Here is a tiny trained network, its code and every weight. The questions are about switching its units off for an input and a class, where a switched-off unit gives its printed mean instead of its output.

import numpy as np


def w(rows, s, z=0):
    codes = np.array(rows[::2]) - 128.0
    scale = np.full(codes.shape[1], s)
    scale[-1] = z or s
    return codes * scale


def f(y):
    return y / 2 * (1 + np.tanh(0.7978845608 * (y + 0.044715 * y**3)))


def log_softmax(a):
    a = a - a.max(-1, keepdims=True)
    return a - np.log(np.exp(a).sum(-1, keepdims=True))


def net(x, mask):
    res = np.array(x, float).reshape(1, 7) / 4 @ E
    y = f(res @ A[0][:, :-1].T + A[0][:, -1])
    res = res + np.where(mask, y, B[0][:, -1]) @ B[0][:, :-1]
    return log_softmax(res[-1] @ U[:, :-1].T + U[:, -1])


A, B = {}, {}
E = w([
[80,144,149,109,62,22,201,195,53,84],'x0',
[47,135,122,96,224,107,117,202,40,171],'x1',
[135,148,158,88,110,63,82,36,2,140],'x2',
[186,217,138,139,158,52,119,159,174,123],'x3',
[147,115,74,61,128,168,148,90,89,83],'x4',
[76,113,52,125,101,80,161,84,182,131],'x5',
[130,125,127,183,234,145,152,104,126,11],'x6',
],0.0077)
A[0] = w([
[116,118,121,181,168,148,208,167,164,127,152],'N0',
[75,84,85,93,77,112,157,170,125,228,186],'N1',
[155,117,160,106,63,116,159,98,116,92,223],'N2',
[69,114,35,191,126,222,104,118,79,110,191],'N3',
[110,145,139,74,147,142,141,188,96,185,116],'N4',
[145,35,116,41,105,155,28,97,90,130,254],'N5',
[154,241,136,110,154,76,22,88,157,194,226],'N6',
[166,165,138,221,155,113,127,85,110,92,191],'N7',
[102,114,182,89,254,122,125,127,114,68,151],'N8',
[146,198,109,174,17,103,146,117,173,176,104],'N9',
[190,99,146,121,114,174,156,188,142,164,125],'N10',
[123,82,155,184,155,149,134,107,163,134,111],'N11',
[127,106,129,145,125,156,123,100,165,51,100],'N12',
[178,189,128,133,110,64,116,125,165,204,195],'N13',
[107,170,150,195,205,133,203,116,126,121,166],'N14',
[156,120,142,127,69,98,132,77,132,139,216],'N15',
[101,169,128,88,136,140,72,144,103,184,176],'N16',
[147,146,131,157,184,184,112,130,136,159,123],'N17',
[114,143,153,121,217,90,104,118,109,96,126],'N18',
[188,168,141,157,137,136,80,149,108,163,183],'N19',
[84,134,90,137,130,149,136,115,64,179,132],'N20',
[128,134,121,95,182,107,128,206,183,139,117],'N21',
[121,117,134,95,156,175,119,127,59,155,208],'N22',
[169,101,132,161,28,138,146,108,182,188,142],'N23',
[136,246,67,131,178,106,184,148,115,157,164],'N24',
[133,142,187,103,113,80,128,174,139,162,207],'N25',
[104,76,132,138,146,172,163,131,180,96,183],'N26',
[62,73,215,148,75,58,91,162,147,184,151],'N27',
[127,189,144,133,181,62,184,104,94,60,141],'N28',
[135,113,124,76,232,181,120,133,61,115,117],'N29',
[142,135,105,141,74,70,127,138,176,127,168],'N30',
[58,133,97,155,149,154,159,157,186,94,171],'N31',
[175,174,125,134,120,155,125,110,134,42,117],'N32',
[170,108,141,168,116,104,135,58,106,48,184],'N33',
[73,110,168,110,113,97,83,181,111,167,188],'N34',
],0.0082,0.0029)
B[0] = w([
[253,106,142,141,170,34,145,187,148,122,222],'N0',
[114,127,191,169,155,207,190,94,132,142,255],'N1',
[24,129,75,56,60,164,93,127,112,92,207],'N2',
[157,163,145,148,199,179,138,101,68,195,234],'N3',
[82,95,183,155,120,138,125,119,93,132,189],'N4',
[92,127,108,81,116,206,148,47,80,104,255],'N5',
[31,213,49,95,118,102,11,145,83,26,246],'N6',
[100,135,85,100,148,153,114,194,172,60,202],'N7',
[100,59,71,75,45,176,167,62,150,132,233],'N8',
[103,116,126,100,83,213,123,34,78,138,231],'N9',
[122,79,100,162,146,145,179,136,188,161,185],'N10',
[186,67,111,135,180,85,130,110,113,107,181],'N11',
[110,148,176,122,137,75,157,148,75,113,192],'N12',
[34,170,79,70,155,141,75,119,99,150,223],'N13',
[203,86,128,113,137,115,147,166,216,84,211],'N14',
[105,120,56,54,104,169,124,138,124,172,199],'N15',
[39,173,128,135,122,178,88,112,70,160,191],'N16',
[202,134,85,133,156,120,120,77,151,139,194],'N17',
[141,108,127,63,74,161,90,117,162,128,193],'N18',
[135,196,112,111,167,120,86,125,110,115,179],'N19',
[128,162,190,135,162,138,165,100,121,177,180],'N20',
[133,80,108,109,171,103,139,159,182,85,200],'N21',
[78,117,171,26,149,237,189,85,96,119,206],'N22',
[180,32,161,80,106,224,176,151,125,162,244],'N23',
[120,86,95,131,165,117,101,173,176,132,202],'N24',
[67,165,93,118,150,150,136,105,64,148,201],'N25',
[161,114,156,106,227,92,159,185,106,106,225],'N26',
[125,140,212,156,203,195,141,93,65,233,218],'N27',
[168,79,33,92,88,166,119,176,151,63,225],'N28',
[62,93,135,36,82,209,138,132,101,217,227],'N29',
[134,151,108,98,165,163,166,116,64,142,200],'N30',
[228,130,156,180,171,76,177,198,152,92,230],'N31',
[101,173,146,178,165,107,93,160,126,76,189],'N32',
[96,153,77,121,158,112,100,116,117,77,212],'N33',
[94,172,158,148,200,155,153,112,99,169,204],'N34',
],0.0057,0.0067)
U = w([
[136,149,194,185,49,66,95,131,124,182,4],'0',
[79,180,127,119,128,168,115,102,35,158,183],'1',
[176,111,204,241,186,89,177,195,124,150,111],'2',
[137,145,2,122,118,80,77,194,157,91,147],'3',
[153,37,83,81,84,178,148,120,137,177,129],'4',
],0.0082,0.0025)

Each question gives the input, the list of numbers given to net, and the class t.
The units are the neurons (one row each of A and B). Each row of codes is followed by its name. A weight is (code - 128) times the scale printed after its matrix; where a second scale follows, it is the last column's (A, B and U).
mask holds one flag per neuron, in row order. A switched-off neuron (its flag False) gives its mean, the last column of its row in B, instead of its output. The means were averaged over made-up inputs and are rounded, as every weight is.
A unit's drop is (log p(t) with every unit on - log p(t) with that unit switched off) / (log p(t) with every unit on - log p(t) with every unit switched off).
The circuit of an input: a set's keep is (log p(t) with only the set's units on - log p(t) with every unit switched off) / (log p(t) with every unit on - log p(t) with every unit switched off). Starting from the 12 units with the biggest drops (on a tie, the unit counted first), units are removed one at a time, each time the one whose removal leaves the highest keep (on an exact tie, the one counted first), for as long as the keep stays at least 0.8.
circuit, biggest first: the units of the circuit, biggest drop first
most important unit: the unit with the biggest drop
k most important neurons: the k neurons with the biggest drops, biggest first
drop of u: that unit's drop, to one decimal
input [1,-8,2,8,6,5,-4], class 1: circuit, biggest first -> (N9; N6)
input [-1,3,4,0,8,-6,8], class 4: circuit, biggest first -> (N8; N28)
input [-4,-4,4,-2,-8,8,-4], class 1: circuit, biggest first -> (N6; N27)
input [-7,-4,-1,0,-6,-5,-5], class 1: most important unit -> N6
input [2,8,-2,1,1,4,4], class 4: circuit, biggest first -> (N8; N6)
input [5,6,-8,8,-4,0,-8], class 1: 2 most important neurons -> (N13; N25)
input [-5,1,0,-8,6,-8,-8], class 1: circuit, biggest first -> (N16; N5)
input [5,-2,-6,-7,-7,8,-8], class 1: 2 most important neurons -> (N27; N34)
input [1,7,-8,-4,3,-5,5], class 4: 3 most important neurons -> (N8; N29; N22)
input [2,-2,-4,3,-6,5,3], class 2: 2 most important neurons -> (N6; N31)
input [-8,4,-4,7,-2,-2,-6], class 3: 2 most important neurons -> (N6; N21)
input [7,7,3,5,5,1,8], class 4: 4 most important neurons -> (N8; N29; N6; N18)
input [-8,6,-2,6,8,-8,6], class 4: 2 most important neurons -> (N29; N8)
input [-4,-7,1,7,-7,-2,-4], class 1: most important unit -> N9
input [-3,1,-5,2,0,-7,5], class 2: drop of N6 -> 0.3
input [-8,0,2,-4,-1,-3,-6], class 1: drop of N17 -> 0.0
input [4,5,0,1,5,6,6], class 3: drop of N23 -> 0.3
